Below is a small trained network, with its code and all its weights. Each question gives an input and a class and asks what happens when units are switched off, that is, made to give their printed mean instead of their output.

import numpy as np


def w(rows, s, z=0):
    codes = np.array(rows[::2]) - 128.0
    scale = np.full(codes.shape[1], s)
    scale[-1] = z or s
    return codes * scale


def f(y):
    return np.maximum(y, 0)


def log_softmax(a):
    a = a - a.max(-1, keepdims=True)
    return a - np.log(np.exp(a).sum(-1, keepdims=True))


def net(x, mask):
    res = np.array(x, float).reshape(1, 7) / 4 @ E
    y = f(res @ A[0][:, :-1].T + A[0][:, -1])
    res = res + np.where(mask, y, B[0][:, -1]) @ B[0][:, :-1]
    return log_softmax(res[-1] @ U[:, :-1].T + U[:, -1])


A, B = {}, {}
E = w([
[110,72,199,144,216,44,198,69],'x0',
[2,111,90,136,154,201,72,32],'x1',
[196,205,133,238,184,198,163,99],'x2',
[123,135,118,130,132,119,129,128],'x3',
[135,143,88,114,149,117,145,124],'x4',
[141,121,117,114,132,138,141,122],'x5',
[113,133,139,155,134,112,94,150],'x6',
],0.0089)
A[0] = w([
[112,102,205,142,196,41,167,54,105],'neuron 1',
[150,173,146,227,139,207,181,114,189],'neuron 2',
[96,71,107,40,83,59,104,176,201],'neuron 3',
[151,164,135,168,134,166,143,109,184],'neuron 4',
[140,125,63,138,67,177,104,160,61],'neuron 5',
[141,162,77,112,65,194,81,179,115],'neuron 6',
[80,79,113,68,92,101,116,142,193],'neuron 7',
[253,144,163,109,100,64,184,229,2],'neuron 8',
[127,81,162,143,197,107,158,107,76],'neuron 9',
[169,163,138,198,154,187,153,107,185],'neuron 10',
[195,147,101,217,152,163,137,115,179],'neuron 11',
[35,116,76,143,142,197,77,3,55],'neuron 12',
[101,50,103,72,39,99,135,128,180],'neuron 13',
[144,176,92,123,86,134,100,167,112],'neuron 14',
[134,160,81,141,61,173,96,151,61],'neuron 15',
[127,164,126,124,71,202,107,178,139],'neuron 16',
],0.0079,0.00077)
B[0] = w([
[57,171,160,98,197,193,218,210,237],'neuron 1',
[211,183,169,112,115,74,38,74,218],'neuron 2',
[215,149,114,76,141,78,42,50,222],'neuron 3',
[182,163,154,75,105,83,89,65,176],'neuron 4',
[91,215,127,111,190,197,168,133,185],'neuron 5',
[65,173,171,67,183,171,206,169,206],'neuron 6',
[190,137,134,96,104,55,80,67,197],'neuron 7',
[61,32,44,246,2,206,114,123,236],'neuron 8',
[84,175,212,102,176,144,194,178,192],'neuron 9',
[190,148,148,92,145,99,47,67,203],'neuron 10',
[192,126,139,97,125,101,54,77,201],'neuron 11',
[101,39,61,217,51,197,142,81,251],'neuron 12',
[176,154,138,103,134,108,95,86,204],'neuron 13',
[91,138,147,142,150,136,199,179,174],'neuron 14',
[101,160,177,110,172,143,175,182,187],'neuron 15',
[86,139,141,129,214,125,169,146,188],'neuron 16',
],0.0064,0.011)
U = w([
[188,162,140,91,134,41,49,103,135],'0',
[86,170,161,109,194,141,230,206,33],'1',
[109,61,51,255,51,159,132,141,252],'2',
],0.0095,0.00024)

Each question gives the input, the list of numbers given to net, and the class t.
The units are the neurons (one row each of A and B). Each row of codes is followed by its name. A weight is (code - 128) times the scale printed after its matrix; where a second scale follows, it is the last column's (A, B and U).
mask holds one flag per neuron, in row order. A switched-off neuron (its flag False) gives its mean, the last column of its row in B, instead of its output. The means were averaged over made-up inputs and are rounded, as every weight is.
A unit's drop is (log p(t) with every unit on - log p(t) with that unit switched off) / (log p(t) with every unit on - log p(t) with every unit switched off).
The circuit of an input: a set's keep is (log p(t) with only the set's units on - log p(t) with every unit switched off) / (log p(t) with every unit on - log p(t) with every unit switched off). Starting from the 12 units with the biggest drops (on a tie, the unit counted first), units are removed one at a time, each time the one whose removal leaves the highest keep (on an exact tie, the one counted first), for as long as the keep stays at least 0.8.
units of the circuit, in order: the units of the circuit, biggest drop first
most important unit: the unit with the biggest drop
k most important neurons: the k neurons with the biggest drops, biggest first
drop of u: that unit's drop, to one decimal
input [3,4,3,3,1,-8,0], class 2: most important unit -> neuron 12
input [2,2,4,4,-6,0,-3], class 0: units of the circuit, in order -> neuron 8; neuron 2
input [-1,-5,6,8,8,-2,-7], class 0: 2 most important neurons -> neuron 12; neuron 2
input [-2,-7,6,5,4,5,-1], class 2: 2 most important neurons -> neuron 8; neuron 3
input [-4,-6,3,2,-8,-8,6], class 2: 3 most important neurons -> neuron 8; neuron 1; neuron 9
input [7,-3,8,0,-7,0,-7], class 0: 3 most important neurons -> neuron 2; neuron 10; neuron 11
input [8,-1,8,7,-5,-6,-6], class 0: 3 most important neurons -> neuron 2; neuron 10; neuron 11
input [-8,-8,-3,7,-4,1,-7], class 1: 2 most important neurons -> neuron 6; neuron 12
input [-4,3,2,6,1,-2,6], class 1: units of the circuit, in order -> neuron 8; neuron 3
input [6,-6,0,8,-5,-8,8], class 1: 2 most important neurons -> neuron 1; neuron 12
input [7,-8,-5,-2,-6,5,-8], class 2: 2 most important neurons -> neuron 8; neuron 6
input [-2,6,8,2,5,-7,-6], class 0: 3 most important neurons -> neuron 2; neuron 8; neuron 10
input [-4,-4,-3,-8,4,2,-5], class 1: 3 most important neurons -> neuron 12; neuron 6; neuron 2
input [-6,5,3,1,6,3,3], class 1: units of the circuit, in order -> neuron 6
input [2,-8,-7,-3,5,-8,-6], class 2: 2 most important neurons -> neuron 8; neuron 2
input [5,2,-4,-3,7,-8,7], class 1: 4 most important neurons -> neuron 1; neuron 2; neuron 10; neuron 11
input [5,7,2,3,-7,-5,-6], class 2: 2 most important neurons -> neuron 12; neuron 6
input [3,-4,-3,2,-7,-4,0], class 2: 2 most important neurons -> neuron 8; neuron 2
input [6,7,-4,-7,-8,-5,6], class 2: 2 most important neurons -> neuron 12; neuron 6
input [7,-4,7,5,3,2,-7], class 0: units of the circuit, in order -> neuron 2
input [-6,1,8,3,5,7,5], class 0: drop of neuron 10 -> 0.1
input [-7,6,6,4,-1,6,-2], class 1: drop of neuron 7 -> 0.2
input [-4,-8,-4,8,6,7,-4], class 2: drop of neuron 8 -> 1.6
input [5,-6,5,2,-6,4,6], class 2: drop of neuron 3 -> 0.3
